Here is a tiny trained network, its code and every weight. The questions are about switching its units off for an input and a target symbol, where a switched-off unit gives its printed mean instead of its output.

import numpy as np


def w(rows, s, z=0):
    codes = np.array(rows[::2]) - 128.0
    scale = np.full(codes.shape[1], s)
    scale[-1] = z or s
    return codes * scale


def norm(h):
    return h / np.sqrt((h * h).mean(-1, keepdims=True) + 1e-5)


def f(y):
    return np.maximum(y, 0)


def softmax(a):
    e = np.exp(a - a.max(-1, keepdims=True))
    return e / e.sum(-1, keepdims=True)


def log_softmax(a):
    a = a - a.max(-1, keepdims=True)
    return a - np.log(np.exp(a).sum(-1, keepdims=True))


def net(x, mask):
    ids = ['αγδελμ'.index(c) for c in x.split()]
    T = len(ids)
    res = E[ids] + P[:T]
    u = 0
    for l in range(2):
        q, k, v = (norm(res) @ M[l].T for M in (Q, K, V))
        z = softmax(np.where(np.tri(T) > 0, q @ k.T / 4**0.5, -1e9)) @ v
        res = res + np.where(mask[u], z, O[l][:, -1]) @ O[l][:, :-1]
        u += 1
        y = f(norm(res) @ A[l][:, :-1].T + A[l][:, -1])
        res = res + np.where(mask[u : u + 12], y, B[l][:, -1]) @ B[l][:, :-1]
        u += 12
    return log_softmax(norm(res)[-1] @ U[:, :-1].T + U[:, -1])


Q, K, V, O, A, B = {}, {}, {}, {}, {}, {}
E = w([
[111,110,151],'α',
[120,254,64],'γ',
[125,137,109],'δ',
[55,90,180],'ε',
[84,150,66],'λ',
[163,157,171],'μ',
],0.019)
P = w([
[254,60,92],'0',
[39,108,115],'1',
[28,110,126],'2',
[23,119,128],'3',
[19,122,130],'4',
[13,127,134],'5',
[10,123,139],'6',
],0.0083)
Q[0] = w([
[171,189,88],'0.h0',
[12,83,69],'0.h0',
[137,255,118],'0.h0',
[47,206,87],'0.h0',
],0.0085)
K[0] = w([
[141,100,159],'0.h0',
[90,230,248],'0.h0',
[150,148,254],'0.h0',
[249,159,173],'0.h0',
],0.0073)
V[0] = w([
[139,115,62],'0.h0',
[139,252,158],'0.h0',
[102,156,117],'0.h0',
[128,85,88],'0.h0',
],0.013)
O[0] = w([
[201,167,43,75],'0.h0',
[1,188,174,253],'0.h0',
[106,140,74,175],'0.h0',
[227,119,87,68],'0.h0',
],0.0085,0.0025)
A[0] = w([
[190,151,179,121],'0.n0',
[137,90,68,92],'0.n1',
[197,91,86,136],'0.n2',
[96,255,150,203],'0.n3',
[89,163,72,28],'0.n4',
[144,69,199,203],'0.n5',
[118,192,91,2],'0.n6',
[114,108,103,70],'0.n7',
[100,171,82,37],'0.n8',
[186,180,207,188],'0.n9',
[156,194,214,214],'0.n10',
[138,200,113,57],'0.n11',
],0.015,0.0045)
B[0] = w([
[102,27,61,144],'0.n0',
[39,119,165,147],'0.n1',
[35,167,177,158],'0.n2',
[46,143,172,255],'0.n3',
[178,97,172,167],'0.n4',
[124,111,30,168],'0.n5',
[158,39,75,150],'0.n6',
[120,111,146,133],'0.n7',
[191,13,137,161],'0.n8',
[80,34,23,160],'0.n9',
[2,98,75,184],'0.n10',
[85,61,90,148],'0.n11',
],0.0087,0.012)
Q[1] = w([
[169,215,106],'1.h0',
[126,121,248],'1.h0',
[188,182,194],'1.h0',
[102,49,87],'1.h0',
],0.012)
K[1] = w([
[74,104,254],'1.h0',
[129,182,106],'1.h0',
[43,194,215],'1.h0',
[242,186,190],'1.h0',
],0.013)
V[1] = w([
[99,252,6],'1.h0',
[242,76,158],'1.h0',
[129,122,95],'1.h0',
[210,79,14],'1.h0',
],0.011)
O[1] = w([
[156,194,3,168],'1.h0',
[165,150,208,91],'1.h0',
[180,189,162,167],'1.h0',
[182,214,151,254],'1.h0',
],0.012,0.0099)
A[1] = w([
[86,121,117,225],'1.n0',
[180,126,138,45],'1.n1',
[186,140,155,70],'1.n2',
[126,159,51,28],'1.n3',
[176,138,142,4],'1.n4',
[161,145,146,123],'1.n5',
[186,143,160,86],'1.n6',
[109,83,251,43],'1.n7',
[193,125,82,135],'1.n8',
[143,103,83,162],'1.n9',
[169,149,169,121],'1.n10',
[143,156,150,5],'1.n11',
],0.022,0.0044)
B[1] = w([
[159,130,175,254],'1.n0',
[99,110,172,139],'1.n1',
[80,151,188,154],'1.n2',
[180,67,134,206],'1.n3',
[103,138,183,139],'1.n4',
[74,157,188,152],'1.n5',
[96,136,170,159],'1.n6',
[203,6,120,217],'1.n7',
[112,195,112,159],'1.n8',
[170,157,105,163],'1.n9',
[75,134,154,167],'1.n10',
[154,153,165,140],'1.n11',
],0.013,0.0093)
U = w([
[188,125,162,181],'α',
[164,174,215,187],'γ',
[207,231,114,252],'δ',
[161,255,213,86],'ε',
[105,108,55,71],'λ',
[51,191,146,89],'μ',
],0.011,0.0036)

Each question gives the input, a string of symbols that net reads in full, and the target symbol t.
The units are the heads (4 rows each of Q, K, V and O) and the neurons (one row each of A and B). Each row of codes is followed by its name. A weight is (code - 128) times the scale printed after its matrix; where a second scale follows, it is the last column's (O, A, B and U).
mask holds one flag per unit, layer by layer, with each layer's heads first. A switched-off unit (its flag False) gives its mean, the last column of its rows in O or B, instead of its output. The means were averaged over made-up inputs and are rounded, as every weight is.
A unit's drop is (log p(t) with every unit on - log p(t) with that unit switched off) / (log p(t) with every unit on - log p(t) with every unit switched off).
The circuit of an input: a set's keep is (log p(t) with only the set's units on - log p(t) with every unit switched off) / (log p(t) with every unit on - log p(t) with every unit switched off). Starting from the 12 units with the biggest drops (on a tie, the unit counted first), units are removed one at a time, each time the one whose removal leaves the highest keep (on an exact tie, the one counted first), for as long as the keep stays at least 0.8.
units of the circuit, in order: the units of the circuit, biggest drop first
unit that matters most: the unit with the biggest drop
top k neurons: the k neurons with the biggest drops, biggest first
top k neurons in layer l: the k neurons of layer l with the biggest drops, biggest first
input δ γ δ δ ε, target ε: units of the circuit, in order => (0.h0 0.n8 1.h0)
input ε λ λ γ, target α: top 2 neurons => (0.n3 1.n7)
input δ λ δ α, target ε: top 2 neurons => (0.n10 0.n3)
input ε λ λ λ, target α: units of the circuit, in order => (1.h0 0.h0)
input γ λ α γ λ λ α, target λ: units of the circuit, in order => (1.h0)
input μ λ ε δ λ, target γ: top 2 neurons in layer 1 => (1.n0 1.n7)
input δ μ μ α ε γ ε, target ε: top 4 neurons in layer 0 => (0.n3 0.n8 0.n4 0.n10)
input α λ λ, target γ: units of the circuit, in order => (1.h0 0.h0)
input δ γ α γ γ δ, target ε: units of the circuit, in order => (0.h0 1.h0)
input ε λ α, target α: units of the circuit, in order => (1.n7 0.h0 1.h0)
input α λ λ μ, target λ: top 3 neurons => (0.n9 0.n0 0.n5)
input λ γ α μ α, target δ: top 2 neurons => (0.n3 0.n2)
input α λ δ, target γ: top 4 neurons => (0.n1 0.n3 1.n7 0.n2)
input ε ε ε λ λ α, target α: units of the circuit, in order => (1.h0 0.h0 1.n7)
input δ λ α, target ε: top 3 neurons => (0.n3 0.n10 0.n8)
input ε δ λ, target α: unit that matters most => 1.n7
input μ λ ε ε, target α: top 3 neurons => (0.n3 0.n10 0.n9)
input ε γ ε, target α: top 4 neurons => (1.n7 0.n3 0.n10 0.n5)
input λ γ λ α λ, target δ: top 2 neurons => (0.n2 0.n3)
input ε α λ α δ, target α: unit that matters most => 1.h0
input λ γ δ δ λ λ, target δ: top 3 neurons in layer 0 => (0.n3 0.n2 0.n10)
input λ α γ ε, target δ: top 2 neurons => (0.n2 0.n3)
input α δ δ γ δ, target γ: top 2 neurons => (0.n10 0.n3)
input α α γ, target γ: top 2 neurons in layer 0 => (0.n10 0.n2)
